Below is a small trained network, with its code and all its weights. Each question gives an input and a class and asks what happens when units are switched off, that is, made to give their printed mean instead of their output.

import numpy as np


def w(rows, s, z=0):
    codes = np.array(rows[::2]) - 128.0
    scale = np.full(codes.shape[1], s)
    scale[-1] = z or s
    return codes * scale


def f(y):
    return y / 2 * (1 + np.tanh(0.7978845608 * (y + 0.044715 * y**3)))


def log_softmax(a):
    a = a - a.max(-1, keepdims=True)
    return a - np.log(np.exp(a).sum(-1, keepdims=True))


def net(x, mask):
    res = np.array(x, float).reshape(1, 4) / 4 @ E
    y = f(res @ A[0][:, :-1].T + A[0][:, -1])
    res = res + np.where(mask, y, B[0][:, -1]) @ B[0][:, :-1]
    return log_softmax(res[-1] @ U[:, :-1].T + U[:, -1])


A, B = {}, {}
E = w([
[129,130,128,127],'x0',
[117,221,165,198],'x1',
[5,160,120,78],'x2',
[93,86,48,199],'x3',
],0.017)
A[0] = w([
[47,147,42,138,55],'n0',
[121,222,165,203,203],'n1',
[82,118,62,160,83],'n2',
[190,66,169,139,254],'n3',
[87,135,155,40,171],'n4',
[146,109,104,250,135],'n5',
[94,197,115,111,91],'n6',
],0.015,0.0081)
B[0] = w([
[252,138,165,93,205],'n0',
[147,129,198,251,250],'n1',
[170,134,99,129,190],'n2',
[175,129,86,95,228],'n3',
[92,130,141,41,200],'n4',
[112,153,71,214,234],'n5',
[86,60,192,161,167],'n6',
],0.012,0.021)
U = w([
[221,157,76,76,254],'0',
[220,156,174,166,170],'1',
[33,106,105,67,122],'2',
[30,44,195,166,44],'3',
[141,26,10,148,84],'4',
[98,169,67,206,4],'5',
],0.012,0.0045)

Each question gives the input, the list of numbers given to net, and the class t.
The units are the neurons (one row each of A and B). Each row of codes is followed by its name. A weight is (code - 128) times the scale printed after its matrix; where a second scale follows, it is the last column's (A, B and U).
mask holds one flag per neuron, in row order. A switched-off neuron (its flag False) gives its mean, the last column of its row in B, instead of its output. The means were averaged over made-up inputs and are rounded, as every weight is.
A unit's drop is (log p(t) with every unit on - log p(t) with that unit switched off) / (log p(t) with every unit on - log p(t) with every unit switched off).
The circuit of an input: a set's keep is (log p(t) with only the set's units on - log p(t) with every unit switched off) / (log p(t) with every unit on - log p(t) with every unit switched off). Starting from all 7 units, units are removed one at a time, each time the one whose removal leaves the highest keep (on an exact tie, the one counted first), for as long as the keep stays at least 0.8.
circuit, biggest first: the units of the circuit, biggest drop first
top k neurons: the k neurons with the biggest drops, biggest first
drop of u: that unit's drop, to one decimal
input [-4,0,7,4], class 0: circuit, biggest first : [n0, n1]
input [3,8,8,-2], class 3: circuit, biggest first : [n6]
input [-6,0,5,-8], class 2: top 2 neurons : [n4, n1]
input [-8,8,2,-3], class 3: circuit, biggest first : [n6, n0]
input [-4,0,0,2], class 4: top 2 neurons : [n1, n0]
input [8,-2,3,0], class 2: top 2 neurons : [n1, n3]
input [-5,-5,-3,1], class 4: top 2 neurons : [n0, n4]
input [2,0,-6,6], class 4: top 2 neurons : [n1, n3]
input [5,-7,-7,-1], class 0: top 2 neurons : [n3, n5]
input [2,1,5,3], class 1: top 2 neurons : [n0, n3]
input [1,7,-8,1], class 5: top 2 neurons : [n5, n0]
input [1,2,8,4], class 1: top 2 neurons : [n0, n6]
input [7,-1,6,-4], class 2: top 2 neurons : [n1, n4]
input [-1,-3,-2,3], class 4: circuit, biggest first : [n0]
input [-4,8,3,-4], class 3: drop of n0 : 0.0
input [6,-4,-2,-3], class 0: drop of n1 : 0.2
input [7,1,4,-1], class 3: drop of n6 : 0.1
